Below is a small trained network, with its code and all its weights. Each question gives an input and a target symbol and asks what happens when units are switched off, that is, made to give their printed mean instead of their output.

import numpy as np


def w(rows, s, z=0):
    codes = np.array(rows[::2]) - 128.0
    scale = np.full(codes.shape[1], s)
    scale[-1] = z or s
    return codes * scale


def norm(h):
    return h / np.sqrt((h * h).mean(-1, keepdims=True) + 1e-5)


def f(y):
    return np.maximum(y, 0)


def softmax(a):
    e = np.exp(a - a.max(-1, keepdims=True))
    return e / e.sum(-1, keepdims=True)


def log_softmax(a):
    a = a - a.max(-1, keepdims=True)
    return a - np.log(np.exp(a).sum(-1, keepdims=True))


def net(x, mask):
    ids = ['αβεζηλμπψω'.index(c) for c in x.split()]
    T = len(ids)
    res = E[ids] + P[:T]
    u = 0
    for l in range(2):
        q, k, v = (norm(res) @ M[l].T for M in (Q, K, V))
        z = softmax(np.where(np.tri(T) > 0, q @ k.T / 3**0.5, -1e9)) @ v
        res = res + np.where(mask[u], z, O[l][:, -1]) @ O[l][:, :-1]
        u += 1
        y = f(norm(res) @ A[l][:, :-1].T + A[l][:, -1])
        res = res + np.where(mask[u : u + 12], y, B[l][:, -1]) @ B[l][:, :-1]
        u += 12
    return log_softmax(norm(res)[-1] @ U[:, :-1].T + U[:, -1])


Q, K, V, O, A, B = {}, {}, {}, {}, {}, {}
E = w([
[189,22,147,89,125,129],'α',
[217,171,72,137,77,77],'β',
[122,102,178,147,136,252],'ε',
[110,198,179,157,175,77],'ζ',
[135,113,152,172,81,147],'η',
[156,133,112,116,222,115],'λ',
[82,31,192,139,139,138],'μ',
[141,139,78,127,119,116],'π',
[96,65,87,96,156,90],'ψ',
[133,163,81,128,97,169],'ω',
],0.019)
P = w([
[13,147,123,254,216,63],'0',
[58,141,138,177,154,33],'1',
[102,130,134,141,136,77],'2',
[133,127,131,117,115,106],'3',
[159,124,131,105,96,137],'4',
[185,120,132,86,86,166],'5',
],0.0052)
Q[0] = w([
[154,247,2,143,140,105],'0.h0',
[138,145,119,252,137,192],'0.h0',
[195,171,7,154,62,53],'0.h0',
],0.0094)
K[0] = w([
[145,200,48,118,197,82],'0.h0',
[254,247,200,148,120,136],'0.h0',
[209,162,46,110,55,148],'0.h0',
],0.0061)
V[0] = w([
[82,226,142,77,243,43],'0.h0',
[204,38,15,198,191,219],'0.h0',
[101,104,188,130,2,132],'0.h0',
],0.0059)
O[0] = w([
[210,125,106,81,125,210,57],'0.h0',
[46,152,166,2,81,67,251],'0.h0',
[98,130,121,220,152,101,119],'0.h0',
],0.0061,0.0027)
A[0] = w([
[209,139,130,234,105,106,169],'0.n0',
[175,87,75,178,157,176,4],'0.n1',
[111,207,38,138,62,179,172],'0.n2',
[108,125,189,121,113,248,23],'0.n3',
[83,143,85,154,63,231,218],'0.n4',
[106,126,122,182,107,133,28],'0.n5',
[167,66,173,87,75,140,28],'0.n6',
[100,146,104,161,243,62,105],'0.n7',
[133,130,51,92,126,88,39],'0.n8',
[128,143,116,170,72,123,76],'0.n9',
[248,74,163,120,129,82,210],'0.n10',
[146,193,135,97,131,77,118],'0.n11',
],0.011,0.0014)
B[0] = w([
[193,151,167,16,87,93,209],'0.n0',
[96,86,134,150,138,164,136],'0.n1',
[138,251,84,198,134,83,222],'0.n2',
[136,129,111,32,179,120,160],'0.n3',
[96,231,192,172,129,108,185],'0.n4',
[118,159,152,71,100,161,167],'0.n5',
[201,127,171,185,134,85,203],'0.n6',
[45,92,96,150,175,161,204],'0.n7',
[147,106,23,94,98,143,228],'0.n8',
[91,153,121,123,83,91,174],'0.n9',
[158,181,174,135,99,44,255],'0.n10',
[115,180,158,92,164,114,199],'0.n11',
],0.015,0.0062)
Q[1] = w([
[113,175,95,156,106,76],'1.h0',
[123,80,105,128,119,154],'1.h0',
[144,169,110,88,254,121],'1.h0',
],0.012)
K[1] = w([
[149,143,105,80,97,112],'1.h0',
[117,90,89,102,123,107],'1.h0',
[104,182,89,121,254,71],'1.h0',
],0.0095)
V[1] = w([
[79,126,200,146,173,164],'1.h0',
[133,29,43,70,76,127],'1.h0',
[216,254,106,66,141,123],'1.h0',
],0.0092)
O[1] = w([
[149,97,66,160,59,86,101],'1.h0',
[133,216,254,161,132,127,70],'1.h0',
[36,55,117,203,117,154,254],'1.h0',
],0.0068,0.0074)
A[1] = w([
[171,134,110,193,103,116,142],'1.n0',
[120,114,133,69,152,162,170],'1.n1',
[108,176,43,171,83,186,137],'1.n2',
[75,151,165,163,60,153,108],'1.n3',
[66,127,199,156,68,170,101],'1.n4',
[136,101,63,157,158,112,166],'1.n5',
[122,145,153,103,135,88,139],'1.n6',
[253,155,151,75,91,154,3],'1.n7',
[149,75,98,121,109,155,161],'1.n8',
[45,46,111,188,149,148,185],'1.n9',
[143,82,133,108,119,90,99],'1.n10',
[27,126,215,168,217,227,150],'1.n11',
],0.014,0.0035)
B[1] = w([
[132,119,176,135,139,127,198],'1.n0',
[141,131,152,171,119,114,211],'1.n1',
[155,54,123,109,179,189,222],'1.n2',
[144,156,170,118,104,183,185],'1.n3',
[116,98,125,59,122,156,182],'1.n4',
[115,118,182,116,115,118,214],'1.n5',
[162,82,147,161,109,137,254],'1.n6',
[70,101,62,109,167,170,186],'1.n7',
[121,142,141,142,132,97,149],'1.n8',
[49,153,116,98,143,99,219],'1.n9',
[173,152,127,156,153,142,212],'1.n10',
[3,139,126,101,175,49,231],'1.n11',
],0.024,0.006)
U = w([
[199,118,198,192,169,71,177],'α',
[182,192,24,69,109,59,130],'β',
[11,147,131,114,187,64,190],'ε',
[113,133,90,157,126,127,11],'ζ',
[113,147,171,77,61,194,215],'η',
[119,140,90,154,122,128,9],'λ',
[102,116,78,178,98,128,62],'μ',
[146,64,25,127,195,186,254],'π',
[115,136,98,154,128,133,42],'ψ',
[114,253,120,215,155,195,169],'ω',
],0.011,0.0034)

Each question gives the input, a string of symbols that net reads in full, and the target symbol t.
The units are the heads (3 rows each of Q, K, V and O) and the neurons (one row each of A and B). Each row of codes is followed by its name. A weight is (code - 128) times the scale printed after its matrix; where a second scale follows, it is the last column's (O, A, B and U).
mask holds one flag per unit, layer by layer, with each layer's heads first. A switched-off unit (its flag False) gives its mean, the last column of its rows in O or B, instead of its output. The means were averaged over made-up inputs and are rounded, as every weight is.
A unit's drop is (log p(t) with every unit on - log p(t) with that unit switched off) / (log p(t) with every unit on - log p(t) with every unit switched off).
The circuit of an input: a set's keep is (log p(t) with only the set's units on - log p(t) with every unit switched off) / (log p(t) with every unit on - log p(t) with every unit switched off). Starting from the 12 units with the biggest drops (on a tie, the unit counted first), units are removed one at a time, each time the one whose removal leaves the highest keep (on an exact tie, the one counted first), for as long as the keep stays at least 0.8.
circuit, biggest first: the units of the circuit, biggest drop first
most important unit: the unit with the biggest drop
top k neurons: the k neurons with the biggest drops, biggest first
k most important neurons of layer l: the k neurons of layer l with the biggest drops, biggest first
drop of u: that unit's drop, to one decimal
input η η ω, target ω: circuit, biggest first : 0.n2
input ψ π λ π ψ ψ, target π: 3 most important neurons of layer 0 : 0.n2, 0.n7, 0.n8
input μ μ μ, target π: top 2 neurons : 0.n2, 1.n7
input η λ λ, target α: 2 most important neurons of layer 0 : 0.n7, 0.n0
input μ ζ ψ μ ψ ζ, target α: 2 most important neurons of layer 1 : 1.n6, 1.n11
input λ ψ μ ψ, target α: top 2 neurons : 0.n2, 0.n4
input α ψ π μ ψ μ, target α: top 2 neurons : 0.n8, 0.n2
input μ α β, target β: top 3 neurons : 0.n0, 1.n7, 1.n11
input α α ζ ζ, target α: 2 most important neurons of layer 0 : 0.n0, 0.n7
input ζ π ζ ζ, target π: top 2 neurons : 0.n0, 1.n7
input η ω ω ψ ψ ψ, target π: top 4 neurons : 0.n2, 1.n7, 0.n7, 0.n11
input ψ ψ ε η μ μ, target α: top 2 neurons : 0.n2, 0.n8
input β λ λ ζ ζ λ, target π: top 4 neurons : 0.n7, 1.n7, 0.n2, 1.n11
input ω ω α η π, target π: most important unit : 1.n2
input ζ μ ω ψ μ μ, target π: 2 most important neurons of layer 0 : 0.n2, 0.n11
input λ ζ α λ λ, target π: 3 most important neurons of layer 0 : 0.n7, 0.n2, 0.n10
input λ η λ ψ π ω, target ω: drop of 0.n4 : 0.4
input μ λ λ α, target α: drop of 0.n10 : 0.1
input ψ λ μ λ ψ, target α: drop of 0.n11 : 0.1
input ψ ψ ζ η π η, target η: most important unit : 0.h0
input λ α ψ α λ, target α: drop of 1.h0 : 0.6
